Below is a small trained network, with its code and all its weights. Each question gives an input and a class and asks what happens when units are switched off, that is, made to give their printed mean instead of their output.

import numpy as np


def w(rows, s, z=0):
    codes = np.array(rows[::2]) - 128.0
    scale = np.full(codes.shape[1], s)
    scale[-1] = z or s
    return codes * scale


def f(y):
    return np.maximum(y, 0)


def log_softmax(a):
    a = a - a.max(-1, keepdims=True)
    return a - np.log(np.exp(a).sum(-1, keepdims=True))


def net(x, mask):
    res = np.array(x, float).reshape(1, 7) / 4 @ E
    y = f(res @ A[0][:, :-1].T + A[0][:, -1])
    res = res + np.where(mask, y, B[0][:, -1]) @ B[0][:, :-1]
    return log_softmax(res[-1] @ U[:, :-1].T + U[:, -1])


A, B = {}, {}
E = w([
[123,122,130,134,133,149,119],'x0',
[123,119,128,111,136,120,129],'x1',
[220,68,84,110,56,115,43],'x2',
[230,202,76,74,254,163,138],'x3',
[157,104,195,228,220,44,80],'x4',
[131,127,132,114,128,107,136],'x5',
[126,129,129,134,128,137,123],'x6',
],0.013)
A[0] = w([
[140,110,158,201,207,70,88,86],'neuron 1',
[214,97,81,118,100,110,51,167],'neuron 2',
[85,144,191,152,199,125,241,199],'neuron 3',
[58,51,124,216,127,65,115,75],'neuron 4',
[74,197,100,21,89,173,116,65],'neuron 5',
[123,159,93,80,83,189,192,3],'neuron 6',
[128,83,171,182,172,79,123,32],'neuron 7',
[227,156,117,104,238,169,151,99],'neuron 8',
[13,57,167,187,21,84,164,115],'neuron 9',
[63,171,153,138,182,151,200,161],'neuron 10',
[237,55,101,94,98,136,92,123],'neuron 11',
[58,202,147,149,173,150,198,134],'neuron 12',
[13,204,113,176,197,122,200,152],'neuron 13',
[161,134,55,131,169,130,161,161],'neuron 14',
[192,204,92,106,221,152,108,118],'neuron 15',
[137,131,171,192,203,52,58,91],'neuron 16',
[167,87,151,107,128,139,53,192],'neuron 17',
[117,165,88,40,68,187,173,58],'neuron 18',
[210,128,95,130,76,118,21,184],'neuron 19',
[188,213,93,108,206,139,123,113],'neuron 20',
[148,122,121,185,224,80,89,57],'neuron 21',
],0.011,0.0041)
B[0] = w([
[181,181,68,206,101,137,229,209],'neuron 1',
[193,65,105,76,217,53,70,209],'neuron 2',
[189,61,94,88,175,95,94,218],'neuron 3',
[66,178,205,93,86,184,76,210],'neuron 4',
[171,141,44,180,77,200,238,198],'neuron 5',
[177,170,31,219,61,186,180,185],'neuron 6',
[172,127,101,183,69,195,218,185],'neuron 7',
[61,195,229,38,70,176,74,231],'neuron 8',
[9,235,205,29,86,156,41,254],'neuron 9',
[169,48,75,108,172,46,54,203],'neuron 10',
[206,64,138,102,217,107,91,207],'neuron 11',
[226,47,50,86,220,66,52,206],'neuron 12',
[169,54,79,45,225,24,69,223],'neuron 13',
[121,195,167,65,125,123,105,178],'neuron 14',
[47,200,215,44,90,163,119,226],'neuron 15',
[174,161,21,207,66,153,211,217],'neuron 16',
[166,79,84,69,135,75,113,180],'neuron 17',
[149,138,51,240,60,188,173,205],'neuron 18',
[225,47,107,67,188,36,77,213],'neuron 19',
[48,167,238,37,58,160,91,218],'neuron 20',
[143,183,42,191,63,195,255,196],'neuron 21',
],0.0088,0.022)
U = w([
[213,35,114,90,241,22,20,252],'0',
[27,230,249,70,97,165,36,101],'1',
[190,186,54,236,97,189,201,28],'2',
],0.012,0.0038)

Each question gives the input, the list of numbers given to net, and the class t.
The units are the neurons (one row each of A and B). Each row of codes is followed by its name. A weight is (code - 128) times the scale printed after its matrix; where a second scale follows, it is the last column's (A, B and U).
mask holds one flag per neuron, in row order. A switched-off neuron (its flag False) gives its mean, the last column of its row in B, instead of its output. The means were averaged over made-up inputs and are rounded, as every weight is.
A unit's drop is (log p(t) with every unit on - log p(t) with that unit switched off) / (log p(t) with every unit on - log p(t) with every unit switched off).
most important unit: the unit with the biggest drop
top k neurons: the k neurons with the biggest drops, biggest first
input [-1,0,-6,-6,2,3,6], class 0: most important unit	neuron 13
input [6,6,-8,-5,-8,0,0], class 0: top 3 neurons	[neuron 13; neuron 12; neuron 10]
input [8,-7,6,8,6,-5,0], class 1: top 2 neurons	[neuron 8; neuron 15]
input [-3,8,0,-6,7,-3,5], class 2: top 2 neurons	[neuron 16; neuron 1]
input [-7,-7,-6,3,8,-7,-4], class 2: top 2 neurons	[neuron 21; neuron 16]
input [2,-2,5,-4,6,5,5], class 2: top 4 neurons	[neuron 16; neuron 13; neuron 1; neuron 7]
input [-5,-2,1,6,8,4,-6], class 2: top 3 neurons	[neuron 16; neuron 21; neuron 1]
input [-7,-3,-5,7,6,-4,7], class 1: top 2 neurons	[neuron 8; neuron 20]
input [5,8,-8,-6,8,-5,8], class 0: top 2 neurons	[neuron 13; neuron 3]
input [-5,-1,5,-6,1,-1,5], class 1: top 2 neurons	[neuron 9; neuron 13]
input [0,4,-6,8,4,2,3], class 1: top 3 neurons	[neuron 8; neuron 15; neuron 20]
input [-7,-3,-8,5,-8,-1,-3], class 0: top 4 neurons	[neuron 13; neuron 12; neuron 10; neuron 3]
input [0,-3,-8,-7,1,4,4], class 0: top 2 neurons	[neuron 13; neuron 12]
input [0,-3,-4,2,6,0,0], class 2: most important unit	neuron 21
